Below is a small trained network, with its code and all its weights. Each question gives an input and a class and asks what happens when units are switched off, that is, made to give their printed mean instead of their output.

import numpy as np


def w(rows, s, z=0):
    codes = np.array(rows[::2]) - 128.0
    scale = np.full(codes.shape[1], s)
    scale[-1] = z or s
    return codes * scale


def f(y):
    return np.maximum(y, 0)


def log_softmax(a):
    a = a - a.max(-1, keepdims=True)
    return a - np.log(np.exp(a).sum(-1, keepdims=True))


def net(x, mask):
    res = np.array(x, float).reshape(1, 7) / 4 @ E
    y = f(res @ A[0][:, :-1].T + A[0][:, -1])
    res = res + np.where(mask, y, B[0][:, -1]) @ B[0][:, :-1]
    return log_softmax(res[-1] @ U[:, :-1].T + U[:, -1])


A, B = {}, {}
E = w([
[139,138,81,112,86,109,192,239,150,89,238],'x0',
[249,60,170,126,164,233,172,133,146,86,139],'x1',
[121,72,69,198,213,150,171,89,42,186,240],'x2',
[144,84,128,157,219,23,140,148,225,177,114],'x3',
[128,196,154,217,202,67,131,216,132,127,99],'x4',
[173,117,75,99,203,151,153,69,149,177,132],'x5',
[149,2,212,91,65,123,152,166,41,80,28],'x6',
],0.0076)
A[0] = w([
[163,163,83,72,113,159,131,94,168,121,168,229],'neuron 1',
[193,63,147,153,142,130,93,69,152,193,43,244],'neuron 2',
[149,27,189,119,49,163,147,146,74,75,102,172],'neuron 3',
[111,72,135,129,116,151,102,186,28,79,82,168],'neuron 4',
[126,182,114,132,68,121,164,216,130,115,173,172],'neuron 5',
[128,167,63,254,216,73,117,147,139,172,162,158],'neuron 6',
[103,122,151,24,97,113,105,88,154,137,75,206],'neuron 7',
[103,106,84,143,191,151,113,45,97,161,179,208],'neuron 8',
[56,162,145,66,75,84,97,118,164,116,112,109],'neuron 9',
[145,90,159,40,122,173,140,95,127,109,127,255],'neuron 10',
[178,120,65,62,121,126,139,146,198,121,191,233],'neuron 11',
[70,148,100,94,99,110,96,124,150,131,99,57],'neuron 12',
],0.0085,0.0023)
B[0] = w([
[105,75,100,61,134,158,142,122,132,108,95,195],'neuron 1',
[197,112,93,98,214,87,183,184,93,48,22,219],'neuron 2',
[151,197,158,75,123,208,204,200,15,135,143,251],'neuron 3',
[162,136,150,59,107,209,211,102,95,156,167,210],'neuron 4',
[127,106,68,136,165,128,162,103,83,60,2,201],'neuron 5',
[145,207,175,240,167,110,123,187,105,208,148,244],'neuron 6',
[72,121,60,115,95,92,72,170,85,144,82,212],'neuron 7',
[62,98,45,150,156,217,189,12,103,181,163,218],'neuron 8',
[8,160,38,130,119,100,63,149,181,116,80,202],'neuron 9',
[160,173,88,76,111,132,149,232,51,121,78,211],'neuron 10',
[155,22,144,69,161,153,251,74,78,103,108,206],'neuron 11',
[59,146,105,155,113,117,74,126,158,179,105,171],'neuron 12',
],0.0071,0.012)
U = w([
[119,173,133,137,105,113,90,194,97,160,118,3],'0',
[103,125,88,173,160,108,140,100,116,142,113,115],'1',
[185,100,96,118,103,139,128,109,112,108,193,26],'2',
[172,94,139,66,142,133,201,133,95,91,103,216],'3',
[109,104,134,135,107,164,159,49,120,168,203,116],'4',
[96,107,108,106,84,80,24,134,159,95,93,214],'5',
[165,108,250,172,159,56,141,194,159,126,131,137],'6',
],0.011,0.0022)

Each question gives the input, the list of numbers given to net, and the class t.
The units are the neurons (one row each of A and B). Each row of codes is followed by its name. A weight is (code - 128) times the scale printed after its matrix; where a second scale follows, it is the last column's (A, B and U).
mask holds one flag per neuron, in row order. A switched-off neuron (its flag False) gives its mean, the last column of its row in B, instead of its output. The means were averaged over made-up inputs and are rounded, as every weight is.
A unit's drop is (log p(t) with every unit on - log p(t) with that unit switched off) / (log p(t) with every unit on - log p(t) with every unit switched off).
The circuit of an input: a set's keep is (log p(t) with only the set's units on - log p(t) with every unit switched off) / (log p(t) with every unit on - log p(t) with every unit switched off). Starting from all 12 units, units are removed one at a time, each time the one whose removal leaves the highest keep (on an exact tie, the one counted first), for as long as the keep stays at least 0.8.
units of the circuit, in order: the units of the circuit, biggest drop first
top k neurons: the k neurons with the biggest drops, biggest first
drop of u: that unit's drop, to one decimal
input [-2,-1,-1,-6,3,5,-5], class 4: top neuron : [neuron 2]
input [1,8,-8,-2,7,-3,-6], class 6: top 3 neurons : [neuron 8; neuron 3; neuron 4]
input [7,-6,4,7,-3,6,-8], class 4: top 2 neurons : [neuron 8; neuron 11]
input [4,-4,-5,8,-7,2,5], class 5: units of the circuit, in order : [neuron 9; neuron 7]
input [4,-4,-6,7,-4,-6,8], class 0: units of the circuit, in order : [neuron 3; neuron 9; neuron 11]
input [4,-4,6,-8,-6,5,1], class 4: top 2 neurons : [neuron 8; neuron 2]
input [-1,1,-7,4,7,-6,-1], class 5: top 2 neurons : [neuron 3; neuron 9]
input [-7,6,1,-3,4,0,-3], class 1: top 2 neurons : [neuron 3; neuron 11]
input [0,0,2,-5,3,0,-3], class 1: top 3 neurons : [neuron 4; neuron 3; neuron 11]
input [6,0,-8,7,-2,-3,-8], class 1: top 2 neurons : [neuron 11; neuron 9]
input [3,-7,3,-6,-5,-5,3], class 0: top 3 neurons : [neuron 11; neuron 9; neuron 2]
input [7,-7,-5,-5,8,0,3], class 5: drop of neuron 9 : 0.1
input [3,3,-7,-3,3,-4,-8], class 5: drop of neuron 7 : -0.1
input [-3,8,7,3,8,-6,-6], class 6: units of the circuit, in order : [neuron 6]
input [-2,-1,8,-6,0,2,-7], class 4: drop of neuron 8 : 0.2
input [8,2,5,7,-6,6,-4], class 4: drop of neuron 8 : 0.4
